Below are the code and all the weights of a small trained network. Each question names an input and a target symbol and asks about switching units off, where a switched-off unit gives its printed mean instead of its output.

import numpy as np


def w(rows, s, z=0):
    codes = np.array(rows[::2]) - 128.0
    scale = np.full(codes.shape[1], s)
    scale[-1] = z or s
    return codes * scale


def f(y):
    return np.maximum(y, 0)


def softmax(a):
    e = np.exp(a - a.max(-1, keepdims=True))
    return e / e.sum(-1, keepdims=True)


def log_softmax(a):
    a = a - a.max(-1, keepdims=True)
    return a - np.log(np.exp(a).sum(-1, keepdims=True))


def net(x, mask):
    ids = ['ΛΠΩαβγδζηθμξστ'.index(c) for c in x.split()]
    T = len(ids)
    res = E[ids] + P[:T]
    u = 0
    for l in range(2):
        r = res
        for j in range(3):
            rows = slice(2 * j, 2 * j + 2)
            q, k, v = (r @ M[l][rows].T for M in (Q, K, V))
            z = softmax(np.where(np.tri(T) > 0, q @ k.T / 2**0.5, -1e9)) @ v
            o = O[l][rows]
            res = res + np.where(mask[u + j], z, o[:, -1]) @ o[:, :-1]
        u += 3
        y = f(res @ A[l][:, :-1].T + A[l][:, -1])
        res = res + np.where(mask[u : u + 8], y, B[l][:, -1]) @ B[l][:, :-1]
        u += 8
    return log_softmax(res[-1] @ U[:, :-1].T + U[:, -1])


Q, K, V, O, A, B = {}, {}, {}, {}, {}, {}
E = w([
[77,78,81,201,191],'Λ',
[50,137,247,14,51],'Π',
[216,148,125,134,77],'Ω',
[206,161,113,140,92],'α',
[208,162,125,143,83],'β',
[60,106,160,232,176],'γ',
[78,45,53,144,209],'δ',
[57,137,248,180,183],'ζ',
[72,75,169,232,216],'η',
[209,126,146,148,84],'θ',
[233,177,140,122,53],'μ',
[200,197,69,110,58],'ξ',
[80,239,152,98,253],'σ',
[207,165,114,142,94],'τ',
],0.012)
P = w([
[137,118,126,202,151],'0',
[70,115,96,254,37],'1',
[105,123,102,216,64],'2',
[132,139,88,192,56],'3',
[161,120,135,140,145],'4',
[170,125,126,128,139],'5',
[180,125,128,116,146],'6',
[190,126,124,105,142],'7',
[200,122,125,97,140],'8',
[209,123,122,85,138],'9',
[216,118,116,77,133],'10',
[226,116,116,70,127],'11',
[238,102,125,63,120],'12',
],0.0068)
Q[0] = w([
[142,115,4,85,157],'L0H0',
[211,94,45,250,208],'L0H0',
[114,196,120,173,172],'L0H1',
[198,160,136,152,112],'L0H1',
[89,134,94,64,120],'L0H2',
[70,62,105,103,166],'L0H2',
],0.013)
K[0] = w([
[92,114,12,42,148],'L0H0',
[145,49,55,179,168],'L0H0',
[92,189,129,175,184],'L0H1',
[216,183,166,117,173],'L0H1',
[101,91,115,72,107],'L0H2',
[53,99,79,117,143],'L0H2',
],0.012)
V[0] = w([
[106,169,116,156,171],'L0H0',
[139,40,107,80,106],'L0H0',
[78,181,9,82,109],'L0H1',
[179,119,136,137,84],'L0H1',
[157,40,115,85,131],'L0H2',
[117,132,85,198,160],'L0H2',
],0.014)
O[0] = w([
[128,70,158,74,82,113],'L0H0',
[86,198,166,169,165,133],'L0H0',
[158,50,254,204,191,171],'L0H1',
[100,150,158,121,155,253],'L0H1',
[167,163,44,128,71,55],'L0H2',
[136,176,76,193,179,99],'L0H2',
],0.0086,0.0035)
A[0] = w([
[170,207,133,126,120,150],'L0N0',
[69,96,158,136,161,99],'L0N1',
[185,159,108,191,160,224],'L0N2',
[31,87,117,182,80,227],'L0N3',
[142,140,173,35,165,5],'L0N4',
[10,185,118,125,210,18],'L0N5',
[105,120,157,163,43,61],'L0N6',
[90,96,113,130,186,180],'L0N7',
],0.012,0.0023)
B[0] = w([
[140,100,174,160,125,228],'L0N0',
[161,185,109,148,115,183],'L0N1',
[108,68,85,77,92,254],'L0N2',
[178,152,193,83,151,195],'L0N3',
[64,79,62,142,105,228],'L0N4',
[166,145,253,146,174,202],'L0N5',
[97,101,70,175,155,176],'L0N6',
[67,184,121,117,108,187],'L0N7',
],0.014,0.0056)
Q[1] = w([
[123,145,210,113,53],'L1H0',
[158,138,155,45,183],'L1H0',
[205,159,136,19,173],'L1H1',
[253,224,203,205,147],'L1H1',
[132,126,179,26,116],'L1H2',
[185,144,114,245,85],'L1H2',
],0.014)
K[1] = w([
[147,124,197,161,48],'L1H0',
[161,169,161,192,134],'L1H0',
[173,67,210,120,133],'L1H1',
[247,125,160,144,35],'L1H1',
[119,162,168,216,115],'L1H2',
[88,136,88,92,179],'L1H2',
],0.015)
V[1] = w([
[96,126,39,120,244],'L1H0',
[52,189,141,122,189],'L1H0',
[180,92,151,50,153],'L1H1',
[81,100,145,67,173],'L1H1',
[211,169,103,85,177],'L1H2',
[191,125,207,149,27],'L1H2',
],0.011)
O[1] = w([
[86,79,101,123,52,1],'L1H0',
[118,175,199,175,10,123],'L1H0',
[76,100,197,116,116,154],'L1H1',
[83,155,147,232,112,166],'L1H1',
[36,87,113,102,145,61],'L1H2',
[137,130,2,221,116,218],'L1H2',
],0.0074,0.0076)
A[1] = w([
[227,85,113,171,140,93],'L1N0',
[85,243,153,157,114,44],'L1N1',
[149,41,75,156,12,202],'L1N2',
[115,94,142,58,2,96],'L1N3',
[178,118,204,154,203,72],'L1N4',
[223,65,80,91,28,84],'L1N5',
[64,154,185,155,121,219],'L1N6',
[133,125,8,82,5,2],'L1N7',
],0.0086,0.006)
B[1] = w([
[145,106,139,204,146,225],'L1N0',
[97,71,124,106,150,210],'L1N1',
[56,133,148,83,134,235],'L1N2',
[147,131,163,147,165,144],'L1N3',
[78,130,167,94,95,205],'L1N4',
[143,80,144,82,52,201],'L1N5',
[187,158,75,131,146,254],'L1N6',
[253,136,152,36,65,145],'L1N7',
],0.02,0.0074)
U = w([
[186,209,199,66,231,254],'Λ',
[238,172,6,179,123,241],'Π',
[9,161,39,120,64,170],'Ω',
[89,166,75,67,73,120],'α',
[187,115,79,100,127,70],'β',
[101,139,101,90,123,48],'γ',
[142,117,82,80,142,40],'δ',
[156,128,82,97,122,60],'ζ',
[145,115,83,83,137,43],'η',
[206,131,89,98,107,71],'θ',
[115,47,126,148,173,121],'μ',
[91,142,117,96,117,76],'ξ',
[150,197,137,218,1,146],'σ',
[98,123,163,81,111,27],'τ',
],0.0075,0.0054)

Each question gives the input, a string of symbols that net reads in full, and the target symbol t.
The units are the heads (2 rows each of Q, K, V and O) and the neurons (one row each of A and B). Each row of codes is followed by its name. A weight is (code - 128) times the scale printed after its matrix; where a second scale follows, it is the last column's (O, A, B and U).
mask holds one flag per unit, layer by layer, with each layer's heads first. A switched-off unit (its flag False) gives its mean, the last column of its rows in O or B, instead of its output. The means were averaged over made-up inputs and are rounded, as every weight is.
A unit's drop is (log p(t) with every unit on - log p(t) with that unit switched off) / (log p(t) with every unit on - log p(t) with every unit switched off).
The circuit of an input: a set's keep is (log p(t) with only the set's units on - log p(t) with every unit switched off) / (log p(t) with every unit on - log p(t) with every unit switched off). Starting from the 12 units with the biggest drops (on a tie, the unit counted first), units are removed one at a time, each time the one whose removal leaves the highest keep (on an exact tie, the one counted first), for as long as the keep stays at least 0.8.
units of the circuit, in order: the units of the circuit, biggest drop first
unit that matters most: the unit with the biggest drop
k most important neurons: the k neurons with the biggest drops, biggest first
k most important neurons of layer l: the k neurons of layer l with the biggest drops, biggest first
which heads matter: for each layer, one digit per head in row order, 1 if its drop is at least 0.15 and else 0, layers parted by /
input δ μ δ δ Π η τ σ Ω τ δ, target α: units of the circuit, in order -> [L1H0, L0H2, L1N7, L1N2]
input σ γ θ τ, target τ: 3 most important neurons of layer 1 -> [L1N2, L1N5, L1N3]
input Π δ Ω, target σ: most important neuron -> [L0N4]
input ξ Π ξ Ω Λ, target Λ: units of the circuit, in order -> [L0N3, L0N5]
input Π ξ θ ξ σ σ ξ δ ξ ξ, target μ: units of the circuit, in order -> [L0H1, L1N6, L1N0]
input ξ ξ Π σ Λ Π α, target σ: 2 most important neurons -> [L1N1, L0N4]
input ξ ξ Π β τ Π Λ Π Π ξ ξ, target σ: 2 most important neurons of layer 0 -> [L0N5, L0N2]
input Π ξ β, target σ: which heads matter -> 001 / 011
input δ ξ σ Π θ ξ σ σ ζ Π δ δ, target Ω: units of the circuit, in order -> [L1H0, L1N2]
input Π μ ξ τ, target σ: 3 most important neurons of layer 0 -> [L0N4, L0N3, L0N5]
input θ Π ξ, target θ: which heads matter -> 100 / 010
input ζ ξ Π Π θ ζ, target Π: which heads matter -> 101 / 000
input θ Ω Ω Π ξ Π ζ ζ μ, target σ: 3 most important neurons of layer 0 -> [L0N5, L0N1, L0N0]
input ξ Π τ ξ Π ξ δ ξ δ η, target Λ: which heads matter -> 100 / 000
input θ δ α ξ ξ Π, target Λ: units of the circuit, in order -> [L0H0, L0N5]
input Λ ξ δ, target Λ: unit that matters most -> L0N5
input Ω γ ξ ξ γ η, target Λ: which heads matter -> 001 / 010
input τ σ Ω σ ξ Π η Π, target Π: units of the circuit, in order -> [L0H0, L1N6, L1N2, L1H1]
input ξ ξ ξ Ω, target μ: 2 most important neurons of layer 1 -> [L1N0, L1N6]
input θ σ ξ, target θ: 4 most important neurons -> [L1N7, L0N5, L1N5, L0N3]
input Π η Λ Ω ξ θ η, target Π: unit that matters most -> L0H0
input α θ α ξ ξ γ, target Λ: which heads matter -> 000 / 000
input ζ δ σ Π θ σ Π Π Π Λ ξ Π δ, target Π: 4 most important neurons of layer 0 -> [L0N5, L0N4, L0N6, L0N7]
input ζ η Π ξ β ξ τ ζ δ ξ δ, target Π: 2 most important neurons of layer 1 -> [L1N6, L1N2]
input Π β ξ β, target σ: which heads matter -> 011 / 011
input ξ Λ ζ, target Λ: 2 most important neurons -> [L0N3, L0N2]
input ξ σ ξ σ Π Π θ Π ξ σ, target Ω: units of the circuit, in order -> [L0N4, L1H0]
input ξ ξ ξ Π Π β Ω Π Π Π, target α: units of the circuit, in order -> [L1N7, L1N2, L0H2, L0N4]
input θ ξ ξ Ω ξ ξ σ μ θ, target μ: unit that matters most -> L1N6
